Below is a small trained network, with its code and all its weights. Each question gives an input and a target symbol and asks what happens when units are switched off, that is, made to give their printed mean instead of their output.

import numpy as np


def w(rows, s, z=0):
    codes = np.array(rows[::2]) - 128.0
    scale = np.full(codes.shape[1], s)
    scale[-1] = z or s
    return codes * scale


def norm(h):
    return h / np.sqrt((h * h).mean(-1, keepdims=True) + 1e-5)


def f(y):
    return y / 2 * (1 + np.tanh(0.7978845608 * (y + 0.044715 * y**3)))


def softmax(a):
    e = np.exp(a - a.max(-1, keepdims=True))
    return e / e.sum(-1, keepdims=True)


def log_softmax(a):
    a = a - a.max(-1, keepdims=True)
    return a - np.log(np.exp(a).sum(-1, keepdims=True))


def net(x, mask):
    ids = ['γεμπτφψ'.index(c) for c in x.split()]
    T = len(ids)
    res = E[ids] + P[:T]
    u = 0
    for l in range(2):
        r = norm(res)
        for j in range(2):
            rows = slice(3 * j, 3 * j + 3)
            q, k, v = (r @ M[l][rows].T for M in (Q, K, V))
            z = softmax(np.where(np.tri(T) > 0, q @ k.T / 3**0.5, -1e9)) @ v
            o = O[l][rows]
            res = res + np.where(mask[u + j], z, o[:, -1]) @ o[:, :-1]
        u += 2
        y = f(norm(res) @ A[l][:, :-1].T + A[l][:, -1])
        res = res + np.where(mask[u : u + 8], y, B[l][:, -1]) @ B[l][:, :-1]
        u += 8
    return log_softmax(norm(res)[-1] @ U[:, :-1].T + U[:, -1])


Q, K, V, O, A, B = {}, {}, {}, {}, {}, {}
E = w([
[155,91,69,173,138,81],'γ',
[165,85,88,95,154,38],'ε',
[105,153,110,34,118,181],'μ',
[64,132,168,162,101,254],'π',
[107,163,110,81,85,218],'τ',
[143,142,108,71,69,156],'φ',
[117,95,50,180,204,108],'ψ',
],0.0038)
P = w([
[254,214,180,147,182,114],'0',
[52,138,81,120,73,150],'1',
[140,149,133,160,185,158],'2',
[104,58,105,113,71,146],'3',
[159,106,134,136,187,179],'4',
[103,44,100,105,62,146],'5',
[158,108,127,128,184,177],'6',
[97,56,97,106,55,139],'7',
[156,139,109,129,173,168],'8',
[94,93,79,108,55,133],'9',
[147,201,84,130,154,145],'10',
[76,145,70,114,78,124],'11',
],0.0039)
Q[0] = w([
[3,209,68,175,132,137],'0.h0',
[118,149,150,203,165,86],'0.h0',
[136,167,25,121,140,109],'0.h0',
[145,70,75,183,114,158],'0.h1',
[107,191,83,161,132,128],'0.h1',
[25,106,137,154,95,134],'0.h1',
],0.0033)
K[0] = w([
[219,214,144,187,200,89],'0.h0',
[83,150,127,126,89,92],'0.h0',
[85,254,189,222,148,115],'0.h0',
[170,122,98,143,177,192],'0.h1',
[153,116,89,140,107,18],'0.h1',
[193,93,126,93,125,156],'0.h1',
],0.0028)
V[0] = w([
[141,3,60,79,100,123],'0.h0',
[39,9,150,175,104,102],'0.h0',
[168,60,135,90,131,144],'0.h0',
[59,102,79,88,192,174],'0.h1',
[204,251,89,152,192,67],'0.h1',
[139,112,137,38,118,170],'0.h1',
],0.003)
O[0] = w([
[117,215,3,150,131,143,134],'0.h0',
[93,223,179,131,103,138,3],'0.h0',
[195,226,114,181,157,106,149],'0.h0',
[140,187,76,121,70,63,211],'0.h1',
[167,4,151,52,125,213,103],'0.h1',
[132,130,70,207,203,174,205],'0.h1',
],0.0032,0.0017)
A[0] = w([
[147,174,80,71,183,184,252],'0.n0',
[204,192,105,143,100,134,109],'0.n1',
[164,198,159,82,246,120,59],'0.n2',
[160,91,76,91,79,80,133],'0.n3',
[255,125,240,216,186,8,212],'0.n4',
[134,110,24,88,178,99,245],'0.n5',
[174,193,155,20,78,191,122],'0.n6',
[104,119,26,105,166,141,105],'0.n7',
],0.0038,0.0012)
B[0] = w([
[212,129,247,181,112,75,245],'0.n0',
[122,56,174,181,235,121,146],'0.n1',
[139,58,152,84,159,149,123],'0.n2',
[122,195,174,88,173,206,169],'0.n3',
[189,79,107,182,72,94,133],'0.n4',
[178,186,213,115,28,241,251],'0.n5',
[138,61,118,233,252,21,180],'0.n6',
[139,131,165,116,38,125,223],'0.n7',
],0.0027)
Q[1] = w([
[155,43,235,130,255,20],'1.h0',
[123,131,185,150,210,79],'1.h0',
[84,229,111,172,127,106],'1.h0',
[82,127,119,191,150,169],'1.h1',
[49,132,100,89,77,111],'1.h1',
[156,181,132,116,153,59],'1.h1',
],0.0078)
K[1] = w([
[104,12,144,113,115,135],'1.h0',
[96,62,135,93,115,133],'1.h0',
[118,163,76,96,125,105],'1.h0',
[86,93,118,185,135,137],'1.h1',
[129,205,141,157,123,148],'1.h1',
[174,101,158,138,148,141],'1.h1',
],0.011)
V[1] = w([
[47,170,195,99,232,181],'1.h0',
[159,204,166,222,142,51],'1.h0',
[131,121,223,31,110,94],'1.h0',
[252,128,184,117,126,111],'1.h1',
[192,109,183,174,121,238],'1.h1',
[58,143,183,206,139,179],'1.h1',
],0.0038)
O[1] = w([
[104,136,3,134,89,136,96],'1.h0',
[154,83,148,118,158,186,113],'1.h0',
[170,181,104,209,170,172,104],'1.h0',
[107,97,97,198,148,144,144],'1.h1',
[150,117,123,132,158,100,253],'1.h1',
[203,139,112,126,147,100,146],'1.h1',
],0.0054,0.0044)
A[1] = w([
[122,28,120,142,67,102,120],'1.n0',
[125,106,46,133,111,217,216],'1.n1',
[214,182,129,167,102,166,248],'1.n2',
[89,210,28,136,92,108,3],'1.n3',
[110,154,90,53,76,144,152],'1.n4',
[193,105,199,138,108,201,137],'1.n5',
[5,69,166,178,186,125,249],'1.n6',
[25,127,81,80,88,4,59],'1.n7',
],0.0047,0.0015)
B[1] = w([
[90,153,149,72,195,151,152],'1.n0',
[210,114,152,117,144,93,197],'1.n1',
[71,133,178,167,183,206,254],'1.n2',
[68,204,188,77,29,1,132],'1.n3',
[141,80,77,180,180,115,188],'1.n4',
[86,203,118,154,143,37,235],'1.n5',
[214,97,87,106,153,70,123],'1.n6',
[40,173,101,231,199,186,132],'1.n7',
],0.0044,0.0037)
U = w([
[233,63,148,174,198,135,204],'γ',
[72,227,202,176,156,184,102],'ε',
[30,54,98,61,166,234,31],'μ',
[91,105,225,15,111,79,132],'π',
[13,162,44,179,97,65,106],'τ',
[189,48,20,93,89,115,246],'φ',
[208,183,144,146,2,74,5],'ψ',
],0.0095,0.0016)

Each question gives the input, a string of symbols that net reads in full, and the target symbol t.
The units are the heads (3 rows each of Q, K, V and O) and the neurons (one row each of A and B). Each row of codes is followed by its name. A weight is (code - 128) times the scale printed after its matrix; where a second scale follows, it is the last column's (O, A, B and U).
mask holds one flag per unit, layer by layer, with each layer's heads first. A switched-off unit (its flag False) gives its mean, the last column of its rows in O or B, instead of its output. The means were averaged over made-up inputs and are rounded, as every weight is.
A unit's drop is (log p(t) with every unit on - log p(t) with that unit switched off) / (log p(t) with every unit on - log p(t) with every unit switched off).
The circuit of an input: a set's keep is (log p(t) with only the set's units on - log p(t) with every unit switched off) / (log p(t) with every unit on - log p(t) with every unit switched off). Starting from the 12 units with the biggest drops (on a tie, the unit counted first), units are removed one at a time, each time the one whose removal leaves the highest keep (on an exact tie, the one counted first), for as long as the keep stays at least 0.8.
units of the circuit, in order: the units of the circuit, biggest drop first
k most important neurons: the k neurons with the biggest drops, biggest first
k most important neurons of layer l: the k neurons of layer l with the biggest drops, biggest first
input φ π φ ε φ, target ε: units of the circuit, in order : 1.n5
input μ τ π, target γ: units of the circuit, in order : 0.n5; 1.n6
input π φ ε π ε τ τ γ τ τ, target φ: 3 most important neurons of layer 1 : 1.n4; 1.n1; 1.n5
input π ψ τ τ ψ, target ε: units of the circuit, in order : 0.n5; 1.n2; 0.n6; 1.n4
input ψ τ ψ τ π π, target τ: units of the circuit, in order : 0.h1; 1.h0; 0.h0; 0.n5
input π γ π τ π π ε π φ φ τ ψ, target φ: units of the circuit, in order : 1.h0; 0.n6; 1.n5; 1.n1
input ψ τ φ π, target γ: 4 most important neurons : 1.n1; 0.n0; 0.n5; 1.n3
input ψ φ μ τ, target ψ: units of the circuit, in order : 1.h0; 0.h1; 1.n3; 1.n1
input μ τ π τ, target τ: units of the circuit, in order : 0.h1; 1.h0
input μ μ τ γ, target φ: 2 most important neurons : 0.n0; 1.n5
input γ τ φ ε τ γ τ ψ ψ, target ε: 4 most important neurons of layer 1 : 1.n4; 1.n5; 1.n2; 1.n1
input γ π τ μ τ φ φ τ γ, target ε: 2 most important neurons of layer 1 : 1.n2; 1.n4
input ε γ ψ π γ φ, target π: units of the circuit, in order : 1.h0; 0.h1; 0.h0
input γ π φ μ, target γ: units of the circuit, in order : 0.h1; 1.h0; 1.n1
input τ μ π μ ε τ μ τ π γ, target τ: most important neuron : 1.n7
input π π ε τ, target ε: units of the circuit, in order : 0.h0; 1.h0; 0.n4; 1.n5
input ψ π ε ε π τ, target τ: units of the circuit, in order : 0.h1; 0.h0; 1.h0
input π π τ τ, target φ: 2 most important neurons : 0.n6; 0.n0
input γ π τ ψ ψ τ τ τ ε τ μ ε, target ψ: 2 most important neurons : 1.n3; 0.n0
input π φ π ε, target τ: 2 most important neurons : 1.n7; 1.n3
input μ φ ε ε γ ψ π π ε ε τ π, target φ: 2 most important neurons : 0.n0; 0.n6
input μ ε φ φ τ ψ π π π γ τ μ, target φ: 2 most important neurons : 0.n0; 1.n2
